Below are the code and all the weights of a small trained network. Each question names an input and a target symbol and asks about switching units off, where a switched-off unit gives its printed mean instead of its output.

import numpy as np


def w(rows, s, z=0):
    codes = np.array(rows[::2]) - 128.0
    scale = np.full(codes.shape[1], s)
    scale[-1] = z or s
    return codes * scale


def f(y):
    return y / 2 * (1 + np.tanh(0.7978845608 * (y + 0.044715 * y**3)))


def softmax(a):
    e = np.exp(a - a.max(-1, keepdims=True))
    return e / e.sum(-1, keepdims=True)


def log_softmax(a):
    a = a - a.max(-1, keepdims=True)
    return a - np.log(np.exp(a).sum(-1, keepdims=True))


def net(x, mask):
    ids = ['βδζηθλξστψω'.index(c) for c in x.split()]
    T = len(ids)
    res = E[ids] + P[:T]
    r = res
    for j in range(3):
        rows = slice(3 * j, 3 * j + 3)
        q, k, v = (r @ M[0][rows].T for M in (Q, K, V))
        z = softmax(np.where(np.tri(T) > 0, q @ k.T / 3**0.5, -1e9)) @ v
        o = O[0][rows]
        res = res + np.where(mask[j], z, o[:, -1]) @ o[:, :-1]
    y = f(res @ A[0][:, :-1].T + A[0][:, -1])
    res = res + np.where(mask[3:7], y, B[0][:, -1]) @ B[0][:, :-1]
    return log_softmax(res[-1] @ U[:, :-1].T + U[:, -1])


Q, K, V, O, A, B = {}, {}, {}, {}, {}, {}
E = w([
[192,101,125],'β',
[134,119,115],'δ',
[13,151,94],'ζ',
[82,220,128],'η',
[134,114,121],'θ',
[121,42,64],'λ',
[217,254,177],'ξ',
[252,127,171],'σ',
[142,126,122],'τ',
[227,61,119],'ψ',
[146,116,117],'ω',
],0.0096)
P = w([
[125,113,139],'0',
[150,159,185],'1',
[161,157,32],'2',
[85,142,178],'3',
[252,196,209],'4',
[166,166,1],'5',
],0.0088)
Q[0] = w([
[122,132,52],'head 0',
[144,152,82],'head 0',
[125,124,75],'head 0',
[99,164,202],'head 1',
[111,75,112],'head 1',
[142,78,92],'head 1',
[55,140,185],'head 2',
[5,46,154],'head 2',
[127,169,248],'head 2',
],0.012)
K[0] = w([
[65,111,83],'head 0',
[66,140,119],'head 0',
[86,100,107],'head 0',
[136,63,165],'head 1',
[97,196,167],'head 1',
[114,200,116],'head 1',
[168,30,167],'head 2',
[116,44,252],'head 2',
[146,3,53],'head 2',
],0.011)
V[0] = w([
[180,84,145],'head 0',
[167,71,141],'head 0',
[88,128,88],'head 0',
[94,78,83],'head 1',
[158,59,90],'head 1',
[113,115,136],'head 1',
[122,2,88],'head 2',
[25,88,99],'head 2',
[20,179,107],'head 2',
],0.013)
O[0] = w([
[134,179,221,175],'head 0',
[127,157,200,159],'head 0',
[91,108,100,89],'head 0',
[148,67,97,99],'head 1',
[107,38,165,171],'head 1',
[162,120,119,109],'head 1',
[226,1,149,78],'head 2',
[241,121,47,3],'head 2',
[198,207,47,43],'head 2',
],0.0088,0.0035)
A[0] = w([
[133,153,121,254],'neuron 0',
[230,95,79,154],'neuron 1',
[254,156,154,192],'neuron 2',
[53,77,73,8],'neuron 3',
],0.0079,0.0038)
B[0] = w([
[171,158,89,209],'neuron 0',
[1,108,122,238],'neuron 1',
[60,67,50,253],'neuron 2',
[74,75,72,132],'neuron 3',
],0.0081,0.0047)
U = w([
[162,116,171,192],'β',
[149,126,107,157],'δ',
[68,107,2,133],'ζ',
[173,217,54,185],'η',
[149,119,107,151],'θ',
[75,17,80,97],'λ',
[66,212,146,72],'ξ',
[93,142,200,2],'σ',
[157,133,118,178],'τ',
[125,74,189,58],'ψ',
[145,120,115,156],'ω',
],0.0058,0.0042)

Each question gives the input, a string of symbols that net reads in full, and the target symbol t.
The units are the heads (3 rows each of Q, K, V and O) and the neurons (one row each of A and B). Each row of codes is followed by its name. A weight is (code - 128) times the scale printed after its matrix; where a second scale follows, it is the last column's (O, A, B and U).
mask holds one flag per unit, heads first, then neurons. A switched-off unit (its flag False) gives its mean, the last column of its rows in O or B, instead of its output. The means were averaged over made-up inputs and are rounded, as every weight is.
A unit's drop is (log p(t) with every unit on - log p(t) with that unit switched off) / (log p(t) with every unit on - log p(t) with every unit switched off).
The circuit of an input: a set's keep is (log p(t) with only the set's units on - log p(t) with every unit switched off) / (log p(t) with every unit on - log p(t) with every unit switched off). Starting from all 7 units, units are removed one at a time, each time the one whose removal leaves the highest keep (on an exact tie, the one counted first), for as long as the keep stays at least 0.8.
circuit, biggest first: the units of the circuit, biggest drop first
k most important neurons: the k neurons with the biggest drops, biggest first
which heads matter: for each layer, one digit per head in row order, 1 if its drop is at least 0.15 and else 0, layers parted by /
drop when u is switched off: that unit's drop, to one decimal
input ψ β λ ψ θ, target λ: which heads matter	001
input λ λ ζ ω λ β, target ζ: circuit, biggest first	[head 2; neuron 1; neuron 2]
input ζ ξ λ η λ τ, target η: which heads matter	011
input λ σ λ η τ λ, target η: circuit, biggest first	[head 2; head 1]
input τ ω ζ β δ, target ζ: which heads matter	001
input λ λ λ θ λ, target λ: circuit, biggest first	[head 2; neuron 2; neuron 1]
input σ λ λ β λ, target λ: circuit, biggest first	[head 2; neuron 2]
input ζ ζ θ λ, target ζ: which heads matter	101
input λ λ λ τ, target λ: circuit, biggest first	[head 2; head 1; neuron 1]
input β ψ ζ τ δ, target ζ: circuit, biggest first	[head 2; neuron 2]
input σ ψ ζ η ω τ, target η: circuit, biggest first	[head 2]
input ζ λ ω, target ζ: circuit, biggest first	[head 2; neuron 1; head 0]
input ξ β ζ ψ β, target ζ: circuit, biggest first	[head 2; neuron 2]
input θ η ζ δ η, target ζ: circuit, biggest first	[head 2; neuron 2; neuron 1]
input ζ η η β σ, target η: 2 most important neurons	[neuron 0; neuron 1]
input θ ω λ ξ η, target λ: 2 most important neurons	[neuron 2; neuron 1]
input λ η η λ σ, target η: most important neuron	[neuron 0]
input ζ ζ σ, target ζ: 2 most important neurons	[neuron 1; neuron 2]
input ζ ξ σ ψ λ δ, target ξ: drop when head 2 is switched off	1.1
input η λ ω, target η: drop when head 2 is switched off	0.7
input δ λ ξ ψ θ, target ξ: drop when neuron 1 is switched off	-0.1
input η ψ ψ θ σ, target ψ: drop when head 0 is switched off	0.1
